Here is a tiny trained network, its code and every weight. The questions are about switching its units off for an input and a class, where a switched-off unit gives its printed mean instead of its output.

import numpy as np


def w(rows, s, z=0):
    codes = np.array(rows[::2]) - 128.0
    scale = np.full(codes.shape[1], s)
    scale[-1] = z or s
    return codes * scale


def norm(h):
    return h / np.sqrt((h * h).mean(-1, keepdims=True) + 1e-5)


def f(y):
    return y / 2 * (1 + np.tanh(0.7978845608 * (y + 0.044715 * y**3)))


def log_softmax(a):
    a = a - a.max(-1, keepdims=True)
    return a - np.log(np.exp(a).sum(-1, keepdims=True))


def net(x, mask):
    res = np.array(x, float).reshape(1, 5) / 4 @ E
    u = 0
    for l in range(2):
        y = f(norm(res) @ A[l][:, :-1].T + A[l][:, -1])
        res = res + np.where(mask[u : u + 3], y, B[l][:, -1]) @ B[l][:, :-1]
        u += 3
    return log_softmax(norm(res)[-1] @ U[:, :-1].T + U[:, -1])


A, B = {}, {}
E = w([
[112,177,79,78,98,59,151,131,165],'x0',
[113,45,179,128,131,150,6,113,69],'x1',
[126,134,151,163,219,138,128,132,100],'x2',
[138,137,192,169,129,81,54,136,166],'x3',
[195,7,134,217,142,66,155,137,125],'x4',
],0.011)
A[0] = w([
[53,115,68,79,149,132,253,147,105,252],'L0N1',
[58,179,125,84,32,54,92,145,193,249],'L0N2',
[109,183,135,107,157,2,101,145,142,196],'L0N3',
],0.0092,0.0037)
B[0] = w([
[176,206,126,98,64,58,159,64,172,242],'L0N1',
[128,245,23,163,137,171,159,90,159,254],'L0N2',
[186,81,9,60,45,187,195,18,147,204],'L0N3',
],0.012,0.0078)
A[1] = w([
[192,94,76,81,203,89,186,108,84,254],'L1N1',
[148,190,192,173,119,111,253,66,150,230],'L1N2',
[137,99,64,70,112,218,37,64,8,147],'L1N3',
],0.0054,0.0046)
B[1] = w([
[113,125,143,154,3,81,122,81,129,218],'L1N1',
[104,162,66,89,163,189,126,107,206,255],'L1N2',
[126,180,121,184,87,96,205,149,142,187],'L1N3',
],0.015,0.0074)
U = w([
[59,140,114,14,216,192,140,218,197,3],'0',
[117,240,21,90,30,87,187,15,233,253],'1',
[145,37,245,226,117,1,22,183,94,35],'2',
],0.0085,0.0057)

Each question gives the input, the list of numbers given to net, and the class t.
The units are the neurons (one row each of A and B). Each row of codes is followed by its name. A weight is (code - 128) times the scale printed after its matrix; where a second scale follows, it is the last column's (A, B and U).
mask holds one flag per neuron, layer by layer. A switched-off neuron (its flag False) gives its mean, the last column of its row in B, instead of its output. The means were averaged over made-up inputs and are rounded, as every weight is.
A unit's drop is (log p(t) with every unit on - log p(t) with that unit switched off) / (log p(t) with every unit on - log p(t) with every unit switched off).
The circuit of an input: a set's keep is (log p(t) with only the set's units on - log p(t) with every unit switched off) / (log p(t) with every unit on - log p(t) with every unit switched off). Starting from all 6 units, units are removed one at a time, each time the one whose removal leaves the highest keep (on an exact tie, the one counted first), for as long as the keep stays at least 0.8.
units of the circuit, in order: the units of the circuit, biggest drop first
top k neurons: the k neurons with the biggest drops, biggest first
top k neurons in layer l: the k neurons of layer l with the biggest drops, biggest first
drop when u is switched off: that unit's drop, to one decimal
input [3,6,-2,7,6], class 2: top 3 neurons => L1N2, L0N1, L0N2
input [-4,6,5,-5,0], class 2: units of the circuit, in order => L0N2, L1N2
input [-6,3,3,-1,-8], class 0: top 4 neurons => L0N3, L1N1, L0N1, L0N2
input [-6,2,1,-3,1], class 2: top 2 neurons => L0N1, L0N2
input [-1,1,5,2,-1], class 2: top 3 neurons => L0N1, L0N2, L1N2
input [-7,1,7,-2,-2], class 2: top neuron => L0N1
input [-7,8,0,-3,-3], class 2: top 2 neurons in layer 0 => L0N2, L0N3
input [2,7,3,-6,4], class 2: top 2 neurons in layer 0 => L0N2, L0N3
input [4,8,-2,-1,5], class 2: drop when L0N2 is switched off => 0.1
input [-8,4,-7,-2,-2], class 2: drop when L1N2 is switched off => 0.5
input [-3,8,5,-5,-2], class 2: drop when L0N2 is switched off => 0.2
input [0,8,-5,1,4], class 2: drop when L1N2 is switched off => 0.0
